Below are the code and all the weights of a small trained network. Each question names an input and a class and asks about switching units off, where a switched-off unit gives its printed mean instead of its output.

import numpy as np


def w(rows, s, z=0):
    codes = np.array(rows[::2]) - 128.0
    scale = np.full(codes.shape[1], s)
    scale[-1] = z or s
    return codes * scale


def f(y):
    return y / 2 * (1 + np.tanh(0.7978845608 * (y + 0.044715 * y**3)))


def log_softmax(a):
    a = a - a.max(-1, keepdims=True)
    return a - np.log(np.exp(a).sum(-1, keepdims=True))


def net(x, mask):
    res = np.array(x, float).reshape(1, 3) / 4 @ E
    y = f(res @ A[0][:, :-1].T + A[0][:, -1])
    res = res + np.where(mask, y, B[0][:, -1]) @ B[0][:, :-1]
    return log_softmax(res[-1] @ U[:, :-1].T + U[:, -1])


A, B = {}, {}
E = w([
[122,98,228,19,137,41,225,119,49],'x0',
[70,234,14,191,254,65,208,13,148],'x1',
[197,207,59,169,156,56,160,170,104],'x2',
],0.0072)
A[0] = w([
[178,86,166,107,75,139,118,187,104,208],'N0',
[26,149,151,63,232,46,243,21,85,171],'N1',
[149,99,131,154,76,160,79,160,155,125],'N2',
[162,69,200,39,78,124,134,182,68,221],'N3',
[184,103,184,81,99,79,164,196,42,97],'N4',
[101,226,84,139,237,29,206,70,114,93],'N5',
[136,187,48,221,139,163,91,123,186,224],'N6',
[200,117,127,143,86,113,130,210,102,99],'N7',
[87,133,147,79,217,36,246,40,76,91],'N8',
[118,42,255,27,57,166,119,132,102,150],'N9',
[42,69,186,65,123,160,136,85,149,255],'N10',
[147,248,12,199,219,104,131,86,151,176],'N11',
[142,224,75,135,251,33,238,59,94,189],'N12',
[197,119,173,61,105,75,166,198,54,128],'N13',
[91,186,52,198,171,182,93,71,185,86],'N14',
[176,104,185,64,96,64,166,198,35,158],'N15',
[140,138,109,151,96,177,69,179,155,132],'N16',
],0.0077,0.0036)
B[0] = w([
[119,152,107,86,125,67,160,112,117,175],'N0',
[8,34,18,134,255,168,210,11,11,223],'N1',
[83,120,88,80,157,125,114,146,112,158],'N2',
[166,130,151,165,93,96,187,102,150,196],'N3',
[171,143,192,158,68,133,103,148,173,169],'N4',
[70,244,110,14,196,54,85,199,63,231],'N5',
[84,54,107,123,149,148,114,105,146,212],'N6',
[139,197,153,73,110,63,145,164,116,148],'N7',
[51,63,37,165,198,149,206,16,62,203],'N8',
[136,131,116,155,139,47,219,54,94,208],'N9',
[69,74,63,124,192,120,184,63,77,179],'N10',
[146,162,162,176,108,33,225,8,91,249],'N11',
[56,227,38,9,227,17,199,131,24,252],'N12',
[179,159,159,132,63,124,120,145,186,171],'N13',
[158,33,181,184,75,178,99,125,180,200],'N14',
[172,152,151,152,69,142,121,140,177,181],'N15',
[65,92,90,69,178,125,107,126,106,159],'N16',
],0.0085,0.016)
U = w([
[60,128,59,80,218,79,190,67,7,169],'0',
[210,209,200,99,45,105,114,206,210,140],'1',
[72,80,79,83,209,234,28,199,156,114],'2',
[150,87,168,214,92,139,156,72,173,103],'3',
[144,224,254,234,235,225,109,246,20,1],'4',
],0.0099,0.0093)

Each question gives the input, the list of numbers given to net, and the class t.
The units are the neurons (one row each of A and B). Each row of codes is followed by its name. A weight is (code - 128) times the scale printed after its matrix; where a second scale follows, it is the last column's (A, B and U).
mask holds one flag per neuron, in row order. A switched-off neuron (its flag False) gives its mean, the last column of its row in B, instead of its output. The means were averaged over made-up inputs and are rounded, as every weight is.
A unit's drop is (log p(t) with every unit on - log p(t) with that unit switched off) / (log p(t) with every unit on - log p(t) with every unit switched off).
The circuit of an input: a set's keep is (log p(t) with only the set's units on - log p(t) with every unit switched off) / (log p(t) with every unit on - log p(t) with every unit switched off). Starting from the 12 units with the biggest drops (on a tie, the unit counted first), units are removed one at a time, each time the one whose removal leaves the highest keep (on an exact tie, the one counted first), for as long as the keep stays at least 0.8.
circuit, biggest first: the units of the circuit, biggest drop first
top k neurons: the k neurons with the biggest drops, biggest first
drop of u: that unit's drop, to one decimal
input [6,-2,0], class 3: circuit, biggest first : [N12, N5, N4]
input [-6,0,2], class 3: circuit, biggest first : [N12, N5]
input [-4,4,-7], class 3: circuit, biggest first : [N12, N5, N14]
input [-6,-8,6], class 1: circuit, biggest first : [N1, N12]
input [-4,1,-2], class 3: top 2 neurons : [N12, N5]
input [-6,-2,1], class 2: top neuron : [N12]
input [1,-6,-1], class 1: top 3 neurons : [N1, N12, N8]
input [-3,0,-2], class 2: drop of N12 : 0.2
input [2,-8,-2], class 1: drop of N8 : 0.1
input [-2,1,-2], class 3: drop of N1 : 0.2
